Here is a tiny trained network, its code and every weight. The questions are about switching its units off for an input and a class, where a switched-off unit gives its printed mean instead of its output.

import numpy as np


def w(rows, s, z=0):
    codes = np.array(rows[::2]) - 128.0
    scale = np.full(codes.shape[1], s)
    scale[-1] = z or s
    return codes * scale


def f(y):
    return np.maximum(y, 0)


def log_softmax(a):
    a = a - a.max(-1, keepdims=True)
    return a - np.log(np.exp(a).sum(-1, keepdims=True))


def net(x, mask):
    res = np.array(x, float).reshape(1, 4) / 4 @ E
    y = f(res @ A[0][:, :-1].T + A[0][:, -1])
    res = res + np.where(mask, y, B[0][:, -1]) @ B[0][:, :-1]
    return log_softmax(res[-1] @ U[:, :-1].T + U[:, -1])


A, B = {}, {}
E = w([
[128,129,128],'x0',
[75,116,47],'x1',
[102,254,126],'x2',
[20,111,166],'x3',
],0.0085)
A[0] = w([
[127,157,110,81],'n1',
[153,125,119,144],'n2',
[122,157,126,140],'n3',
[116,135,97,116],'n4',
[132,135,138,126],'n5',
[135,85,133,221],'n6',
[102,228,163,170],'n7',
[135,89,130,216],'n8',
[102,96,58,109],'n9',
[51,69,186,94],'n10',
[176,129,135,104],'n11',
[103,136,79,119],'n12',
[86,128,94,128],'n13',
[124,108,147,120],'n14',
[129,121,134,139],'n15',
[105,103,70,107],'n16',
[58,148,2,126],'n17',
[137,92,120,187],'n18',
[146,162,180,127],'n19',
[102,95,58,113],'n20',
[108,110,128,229],'n21',
[210,118,96,161],'n22',
[123,175,113,148],'n23',
[43,148,178,72],'n24',
[202,167,101,183],'n25',
[127,163,107,73],'n26',
[164,123,111,152],'n27',
[131,40,175,252],'n28',
[54,98,122,4],'n29',
[114,111,91,118],'n30',
[86,104,157,95],'n31',
[121,158,142,148],'n32',
[55,149,172,83],'n33',
[141,77,118,195],'n34',
[141,107,160,148],'n35',
[104,84,56,122],'n36',
[123,101,155,142],'n37',
[143,111,164,144],'n38',
[143,71,117,204],'n39',
[122,188,109,151],'n40',
],0.012,0.0029)
B[0] = w([
[151,131,142,148],'n1',
[106,137,140,157],'n2',
[135,165,118,157],'n3',
[152,136,127,151],'n4',
[119,132,126,136],'n5',
[123,61,132,199],'n6',
[82,195,61,228],'n7',
[122,69,131,194],'n8',
[65,136,130,193],'n9',
[223,106,107,220],'n10',
[99,148,178,167],'n11',
[159,152,151,170],'n12',
[133,163,179,176],'n13',
[145,115,107,149],'n14',
[134,122,125,139],'n15',
[75,138,132,180],'n16',
[205,192,199,243],'n17',
[108,84,135,185],'n18',
[83,148,118,167],'n19',
[65,137,127,194],'n20',
[122,121,86,182],'n21',
[54,148,172,221],'n22',
[154,178,107,175],'n23',
[52,125,105,206],'n24',
[175,207,164,215],'n25',
[155,129,146,153],'n26',
[95,134,136,172],'n27',
[177,1,147,254],'n28',
[133,176,223,182],'n29',
[95,135,128,162],'n30',
[173,126,130,171],'n31',
[114,144,107,159],'n32',
[65,120,102,196],'n33',
[96,72,137,205],'n34',
[156,105,131,163],'n35',
[62,124,122,203],'n36',
[150,94,106,162],'n37',
[158,110,133,161],'n38',
[93,63,138,214],'n39',
[164,190,101,188],'n40',
],0.044,0.0071)
U = w([
[148,102,181,213],'0',
[40,122,98,76],'1',
[136,162,115,214],'2',
[255,153,166,6],'3',
[222,96,81,90],'4',
],0.0086,0.0021)

Each question gives the input, the list of numbers given to net, and the class t.
The units are the neurons (one row each of A and B). Each row of codes is followed by its name. A weight is (code - 128) times the scale printed after its matrix; where a second scale follows, it is the last column's (A, B and U).
mask holds one flag per neuron, in row order. A switched-off neuron (its flag False) gives its mean, the last column of its row in B, instead of its output. The means were averaged over made-up inputs and are rounded, as every weight is.
A unit's drop is (log p(t) with every unit on - log p(t) with that unit switched off) / (log p(t) with every unit on - log p(t) with every unit switched off).
The circuit of an input: a set's keep is (log p(t) with only the set's units on - log p(t) with every unit switched off) / (log p(t) with every unit on - log p(t) with every unit switched off). Starting from the 12 units with the biggest drops (on a tie, the unit counted first), units are removed one at a time, each time the one whose removal leaves the highest keep (on an exact tie, the one counted first), for as long as the keep stays at least 0.8.
units of the circuit, in order: the units of the circuit, biggest drop first
unit that matters most: the unit with the biggest drop
top k neurons: the k neurons with the biggest drops, biggest first
drop of u: that unit's drop, to one decimal
input [-6,-7,2,2], class 1: units of the circuit, in order	n17
input [-6,-8,1,-4], class 2: units of the circuit, in order	n17, n25, n28, n39
input [-1,4,8,6], class 2: top 2 neurons	n17, n7
input [6,4,-2,4], class 0: top 2 neurons	n7, n17
input [1,5,5,7], class 2: top 3 neurons	n17, n24, n33
input [7,2,-2,6], class 0: top 3 neurons	n10, n29, n7
input [5,8,2,8], class 2: top 3 neurons	n17, n24, n33
input [8,1,-8,-5], class 1: top 3 neurons	n17, n22, n10
input [7,0,3,-8], class 2: top 2 neurons	n17, n22
input [-6,1,8,-8], class 3: top 2 neurons	n25, n24
input [2,-6,1,-6], class 2: top 3 neurons	n25, n17, n28
input [-8,8,-4,6], class 0: top 3 neurons	n17, n10, n29
input [7,6,-1,2], class 0: top 2 neurons	n17, n7
input [-4,-5,7,-4], class 2: unit that matters most	n7
input [8,6,-2,4], class 0: top 2 neurons	n17, n7
input [1,5,4,7], class 2: top 3 neurons	n17, n24, n33
input [-1,8,1,0], class 3: drop of n24	0.2
input [8,-4,-5,5], class 4: drop of n35	0.0
input [0,2,-4,3], class 0: drop of n29	0.1
input [4,7,-6,8], class 0: unit that matters most	n10
